126  129  125  125  156  127  129
128  127  133  132  122  129  126
| 129, 128

123  128  122  144  139  120
124  123  135  139  118  129
151  121  128  132  111  143
| 120, 151

 98  110  119  144 | 144, 98

129  128  136  136  137
113  102  142  153  143
| 137, 113

139  155  149  143  148 | 148, 139

118  101  129  128 | 128, 118
---
[[129 129 130 132 126 131]
 [128 131 131 131 127 135]
 [122 137 133 132 107 129]] --> 122

[[136 153 120 110 123]
 [150 137 125 106 122]
 [152 135 115 147 137]] --> 152

[[149 111 133 127]
 [115 128 136 126]
 [106 151 134 146]] --> 106

[[106 100 141 135 135 118 114]
 [133 132 124 124 126 129 127]
 [125 114 136 126 135 119 119]] --> 125

[[127 137 120 108 118]
 [141 149 135 129 105]
 [148 121 152 156 131]] --> 148

[[142 108 146 121 135 123]
 [102 149 112 132 138 120]
 [104 134 126 133 148 113]] --> 104

[[132 121 140 114]
 [136 135 118 130]
 [130 114 142 106]] --> 130

[[135 124 124 143 146 128 144]
 [131 125 138 118 133 134 128]
 [138 126 126 132 125 119 152]] --> 138

[[117 128 125 126]
 [130 147 133 119]
 [129 153 133 119]] --> 129
---
[[145 139 101 146 148 127 111]
 [153 133 155 130 150 148 113]
 [146 130 155 127 143 145 119]] 133

[[130 152 122 121 136 136]
 [132 153 125 121 136 141]] 153

[[149 138 123 128 117]
 [145 131 127 137 119]] 131

[[148 132 119 110 157 132 117]
 [144 122 129 108 151 134 127]
 [138 123 124 123 116 136 129]] 122

[[130 109 123 141 134 116]
 [138 114 151 140 132 128]] 114

[[109 106 132 140 100 101]
 [108 119 103 157 144 102]] 119

[[111 142 101 140]
 [114 148 114 150]] 148

[[120 130 135 130 153]
 [120 129 135 130 153]] 129
---
[125 115 105 135] -> 105
[140 141 110 104] -> 110
[130 100 126 152] -> 126
[102 140 132 147] -> 132
[119 156 138 105] -> 138
[156 122 157 129] -> 157
---
[137 145 156 105 107] Answer: 107
[144 122 113 126 155] Answer: 155
[148 128 145 154 127] Answer: 127
[153 151 134 126 128] Answer: 128
[104 133 131 117 132] Answer: 132
[128 150 105 153 104] Answer: 104
[128 151 128 152 122] Answer: 122
[128 103 138 139 106] Answer: 106
[103 130 128 133 144] Answer: 144
[156 122 118 142 119] Answer: 119
---
[138 136 134 152 103 108] -> 152, 103

[144 137 136 142 153 130] -> 153, 130

[143 136 151 125] -> 151, 125

[126 131 149 124] -> 149, 124

[136 151 134 148 131 144] -> 151, 131

[[100 128 143 149]
 [126 153 144 128]
 [129 143 128 124]] -> 153, 100

[131 139 128 144 135 104] -> 144, 104

[115 103 124 148 123 105 104] -> 148, 103

[123 114 124 111 102 129] -> 129, 102
---
[156 127 137 153 133] 127

[[123 129 126 125 126]
 [136 128 126 155 125]] 129

[105 120 109 122 124] 120

[[123 153 134 128 128]
 [136 121 138 141 139]] 153

[107 136 140 111] 136

[131 121 142 136 103 122 136] 121

[112 149 108 103] 149
---
[142 108 153 129 129] Answer: 129
[155 112 105 125 101 123 150] Answer: 150
[149 105 101 118 114 113 154] Answer: 154
[119 148 126 142 122 106 109] Answer: 109
[117 123 138 155 104] Answer: 104
[106 102 142 134] Answer: 134
---
[[112 141 121 128]
 [118 142 120 124]
 [105 130 135 139]] gives 130

[[155 144 141 122 124]
 [114 110 127 115 113]
 [147 114 154 112 108]] gives 154

[[121 120 124 121 113 132]
 [121 133 124 150 150 118]
 [143 109 156 127 128 140]] gives 127

[[138 151 127 147 128 133 122]
 [128 122 128 121 121 113 143]
 [117 138 104 139 138 121 134]] gives 138

[[139 123 139 116]
 [128 137 138 102]
 [140 139 143 107]] gives 139

[[141 127 145 125]
 [129 154 139 146]
 [147 132 147 125]] gives 132
---
Input:
[[145 140 106 124]
 [137 134 105 137]
 [145 138 110 129]]
Output: 105

Input:
[[118 140 125 149 119]
 [130 129 140 127 154]]
Output: 125

Input:
[[126 138 149 119 120]
 [116 132 138 125 101]
 [126 136 135 111 121]]
Output: 138

Input:
[[153 126 135 132]
 [104 130 133 131]
 [111 129 133 133]]
Output: 133

Input:
[[114 130 151 134]
 [140 128 116 121]
 [141 127 120 126]]
Output: 116

Input:
[[153 105 111 143 151 115 146]
 [149 110 125 134 155 125 135]
 [153 118 132 115 146 109 124]]
Output: 125
---
124  147  151  136 ans = 136
123  156  110  105  122  129 ans = 129
131  152  138  147 ans = 147
143  114  156  101 ans = 101
102  140  139  126  121  118  136 ans = 136
143  106  151  134  111  140  120 ans = 120
---
[[126 131 134 126 131 135 123 118 130 123 124 138 116]
 [132 123 110 123 140 128 142 156 139 144 130 115 134]
 [124 122 121 134 130 149 135 117 127 142 134 127 128]
 [120 118 112 130 136 139 135 137 119 145 150 113 139]
 [131 130 114 137 116 131 140 124 126 128 128 141 120]
 [129 113 113 125 142 126 135 133 130 142 117 132 122]
 [126 135 141 137 137 136 145 142 135 147 127 124 126]
 [131 131 129 143 124 132 129 128 125 136 122 127 128]] 126

[[120 121 133 124 108 123 120 114 113 135 141 142 138 119 124 142]
 [128 138 118 136 128 118 126 113 136 128 151 149 122 123 123 108]
 [153 115 107 131 130 120 127 109 142 112 137 123 118 127 137 143]
 [134 130 107 121 128 139 153 129 128 139 135 115 139 139 119 126]
 [115 124 143 128 116 141 126 123 133 112 141 122 121 119 134 141]
 [135 139 138 128 114 136 145 116 117 119 130 122 147 122 143 118]] 120

[[140 122 119 120 109 136 117 134 125 120 115 133 130 125]
 [136 133 123 126 108 125 124 132 114 128 110 124 125 121]
 [120 133 126 119 129 112 136 117 115 129 121 128 122 118]
 [129 117 118 132 126 132 119 131 142 132 129 129 116 121]
 [134 139 137 135 120 131 130 136 120 126 124 119 136 136]
 [121 126 137 118 132 122 132 132 129 113 138 130 137 138]
 [145 125 115 123 119 128 118 132 124 130 111 134 118 116]
 [126 115 112 121 141 120 122 118 135 136 122 138 109 109]
 [128 115 118 151 114 151 107 128 143 135 127 117 121 126]] 140

[[127 128 124 134 128 117 128 129 123 122]
 [127 133 124 134 128 117 128 129 123 122]
 [127 122 124 138 128 117 128 129 127 113]
 [127 127 124 134 128 117 128 129 123 122]
 [127 131 123 134 126 100 128 124 123 122]
 [127 128 124 136 128 117 128 129 130 113]
 [127 128 124 134 128 117 128 129 123 122]] 127

[[138 129 114 122 129 132 119 138 125 127 117 125 146 129]
 [112 127 145 137 129 124 119 128 127 132 134 123 113 126]
 [143 130 116 121 129 135 129 126 127 131 123 135 149 133]
 [143 130 114 120 128 135 131 129 128 126 122 135 147 132]
 [143 130 113 120 129 134 130 132 127 126 120 132 146 131]
 [136 131 117 125 130 133 117 138 125 128 117 124 149 129]
 [143 128 120 122 128 133 143 118 128 130 132 141 141 133]
 [140 128 109 119 126 129 136 137 133 116 117 127 132 126]] 138
---
[[125 118 120 128 129 119 132]
 [114 127 117 148 133 116 141]
 [153 119 146 120 132 116 136]] → 148

[103 103 130 146 109 125 115] → 146

[137 121 150 138 143] → 150

[132 135 132 122 156 144 140] → 122

[157 111 148 130 115 136 152] → 130

[139 113 100 142 149] → 100

[[119 133 152 134 100 152 118]
 [130 111 127 101 117 110 124]
 [112 137 137 138 110 151 117]] → 101
---
array([[116, 129, 140, 124, 153],
       [124, 128, 133, 117, 156]]) Answer: 133

array([[129, 106, 128, 124],
       [139, 116, 140, 136]]) Answer: 116

array([[134, 129, 136, 138, 129, 141],
       [156, 135, 135, 130, 130, 131]]) Answer: 130

array([[138, 149, 124, 112, 156],
       [112, 141, 101, 112, 120]]) Answer: 101

array([[121, 119, 124, 123],
       [105, 139, 113, 121]]) Answer: 139

array([[115, 108, 143, 122, 137, 114],
       [149, 132, 134, 132, 136, 101]]) Answer: 132

array([[133, 121, 131, 121],
       [121, 123, 117, 149]]) Answer: 123

array([[127, 130, 129, 130, 126, 128, 129],
       [128, 107, 130, 132, 123, 131, 115]]) Answer: 123

array([[137, 119, 155, 154, 127],
       [103, 107, 145, 110, 106]]) Answer: 145
---
[[151 118 153 155 133 156 116]
 [155 135 119  98 147 118 105]
 [142 152 104  99 157 104 118]]
116

[[129 119 142 129 122 135 152]
 [105 116 142 147 136 148 139]
 [128 122 135 134 132 134 134]]
152

[[146 146 114 113 148 117 110]
 [125 129 133 143 122 137 131]
 [120 121 147 150 117 148 136]]
110

[[119 131 107 117 132 143 119]
 [122 117 135 122 130 130 115]
 [128 128 128 128 128 128 128]]
119

[[152 149 118 122 125]
 [152 150 123 126 126]
 [149 142 138 132 133]]
125

[[118 114 131 124 132 147 108]
 [126  98 125 120 132 107 137]
 [128 150 120 123 134 136 129]]
108

[[158 102 117 145]
 [106 148 103 119]
 [155 157 147 115]]
145

[[151 130 131 126]
 [128 132 127 128]
 [127 131 127 128]]
126
